Below is a small trained network, with its code and all its weights. Each question gives an input and a target symbol and asks what happens when units are switched off, that is, made to give their printed mean instead of their output.

import numpy as np


def w(rows, s, z=0):
    codes = np.array(rows[::2]) - 128.0
    scale = np.full(codes.shape[1], s)
    scale[-1] = z or s
    return codes * scale


def f(y):
    return y / 2 * (1 + np.tanh(0.7978845608 * (y + 0.044715 * y**3)))


def softmax(a):
    e = np.exp(a - a.max(-1, keepdims=True))
    return e / e.sum(-1, keepdims=True)


def log_softmax(a):
    a = a - a.max(-1, keepdims=True)
    return a - np.log(np.exp(a).sum(-1, keepdims=True))


def net(x, mask):
    ids = ['αελμξστφ'.index(c) for c in x.split()]
    T = len(ids)
    res = E[ids] + P[:T]
    r = res
    for j in range(3):
        rows = slice(2 * j, 2 * j + 2)
        q, k, v = (r @ M[0][rows].T for M in (Q, K, V))
        z = softmax(np.where(np.tri(T) > 0, q @ k.T / 2**0.5, -1e9)) @ v
        o = O[0][rows]
        res = res + np.where(mask[j], z, o[:, -1]) @ o[:, :-1]
    y = f(res @ A[0][:, :-1].T + A[0][:, -1])
    res = res + np.where(mask[3:11], y, B[0][:, -1]) @ B[0][:, :-1]
    return log_softmax(res[-1] @ U[:, :-1].T + U[:, -1])


Q, K, V, O, A, B = {}, {}, {}, {}, {}, {}
E = w([
[101,87,140],'α',
[128,252,66],'ε',
[119,99,182],'λ',
[54,222,51],'μ',
[134,92,208],'ξ',
[105,89,140],'σ',
[119,77,169],'τ',
[216,106,71],'φ',
],0.021)
P = w([
[100,60,1],'0',
[182,40,209],'1',
[178,43,224],'2',
[169,57,221],'3',
[166,61,225],'4',
[172,38,238],'5',
[157,32,233],'6',
],0.007)
Q[0] = w([
[72,255,92],'head 0',
[205,102,168],'head 0',
[95,211,131],'head 1',
[109,141,232],'head 1',
[77,52,173],'head 2',
[242,153,119],'head 2',
],0.015)
K[0] = w([
[201,175,253],'head 0',
[79,117,120],'head 0',
[152,113,212],'head 1',
[61,132,107],'head 1',
[84,67,112],'head 2',
[194,143,136],'head 2',
],0.018)
V[0] = w([
[181,101,6],'head 0',
[210,159,182],'head 0',
[110,186,112],'head 1',
[84,68,211],'head 1',
[107,154,221],'head 2',
[74,45,188],'head 2',
],0.012)
O[0] = w([
[50,245,223,227],'head 0',
[211,142,101,17],'head 0',
[123,194,55,130],'head 1',
[142,22,134,81],'head 1',
[198,118,64,106],'head 2',
[170,148,147,254],'head 2',
],0.011,0.0063)
A[0] = w([
[206,2,139,4],'neuron 0',
[69,167,90,189],'neuron 1',
[55,147,138,107],'neuron 2',
[79,105,134,117],'neuron 3',
[179,117,162,253],'neuron 4',
[217,83,45,217],'neuron 5',
[93,147,236,216],'neuron 6',
[207,133,201,29],'neuron 7',
],0.011,0.0062)
B[0] = w([
[153,230,66,204],'neuron 0',
[200,99,126,172],'neuron 1',
[168,120,214,181],'neuron 2',
[123,132,130,144],'neuron 3',
[184,45,122,167],'neuron 4',
[25,154,239,173],'neuron 5',
[65,101,3,254],'neuron 6',
[65,190,145,153],'neuron 7',
],0.0069,0.029)
U = w([
[108,101,111,102],'α',
[141,147,50,67],'ε',
[156,112,60,253],'λ',
[122,123,87,51],'μ',
[144,122,180,228],'ξ',
[110,104,116,85],'σ',
[130,109,1,108],'τ',
[104,135,113,36],'φ',
],0.013,0.0064)

Each question gives the input, a string of symbols that net reads in full, and the target symbol t.
The units are the heads (2 rows each of Q, K, V and O) and the neurons (one row each of A and B). Each row of codes is followed by its name. A weight is (code - 128) times the scale printed after its matrix; where a second scale follows, it is the last column's (O, A, B and U).
mask holds one flag per unit, heads first, then neurons. A switched-off unit (its flag False) gives its mean, the last column of its rows in O or B, instead of its output. The means were averaged over made-up inputs and are rounded, as every weight is.
A unit's drop is (log p(t) with every unit on - log p(t) with that unit switched off) / (log p(t) with every unit on - log p(t) with every unit switched off).
The circuit of an input: a set's keep is (log p(t) with only the set's units on - log p(t) with every unit switched off) / (log p(t) with every unit on - log p(t) with every unit switched off). Starting from all 11 units, units are removed one at a time, each time the one whose removal leaves the highest keep (on an exact tie, the one counted first), for as long as the keep stays at least 0.8.
circuit, biggest first: the units of the circuit, biggest drop first
unit that matters most: the unit with the biggest drop
top k neurons: the k neurons with the biggest drops, biggest first
heads that matter: for each layer, one digit per head in row order, 1 if its drop is at least 0.15 and else 0, layers parted by /
input α ξ ξ, target α: unit that matters most => neuron 6
input τ φ σ, target τ: circuit, biggest first => neuron 5; neuron 2
input φ τ ε α ξ, target φ: circuit, biggest first => neuron 6; head 0
input ε ε τ ε φ α, target ε: heads that matter => 011
input λ α φ ξ σ α, target λ: top 4 neurons => neuron 0; neuron 6; neuron 2; neuron 4
input λ φ ξ σ ε τ, target λ: top 3 neurons => neuron 5; neuron 6; neuron 2
input λ ξ α λ, target λ: circuit, biggest first => neuron 0; head 0; head 1
input τ σ τ ξ ξ ξ λ, target τ: circuit, biggest first => neuron 5; neuron 2; neuron 6
input ξ ε ξ ξ τ α, target ξ: top 3 neurons => neuron 6; neuron 0; neuron 5
input μ τ λ ε α ξ, target φ: heads that matter => 110
input ε ε ξ, target ε: heads that matter => 011
input λ ξ φ τ σ α τ, target λ: top 2 neurons => neuron 0; neuron 2
input φ ξ α λ λ, target φ: heads that matter => 100
input λ φ ε τ τ α ξ, target λ: circuit, biggest first => neuron 5; head 0
input λ ξ λ, target λ: top 3 neurons => neuron 0; neuron 6; neuron 4
input ε ξ λ, target ε: unit that matters most => head 1
input ε ε σ ξ, target ε: top 2 neurons => neuron 6; neuron 5
input τ α ξ φ λ, target τ: top 4 neurons => neuron 5; neuron 2; neuron 6; neuron 0
input ξ σ τ φ α λ α, target ξ: top 3 neurons => neuron 6; neuron 5; neuron 7
input φ λ ξ φ ξ λ α, target φ: top neuron => neuron 6
input ξ ε σ, target ξ: top 2 neurons => neuron 6; neuron 0
input φ ξ λ α φ φ, target φ: top 2 neurons => neuron 6; neuron 2
input ξ φ φ σ σ φ σ, target ξ: top 3 neurons => neuron 6; neuron 5; neuron 7
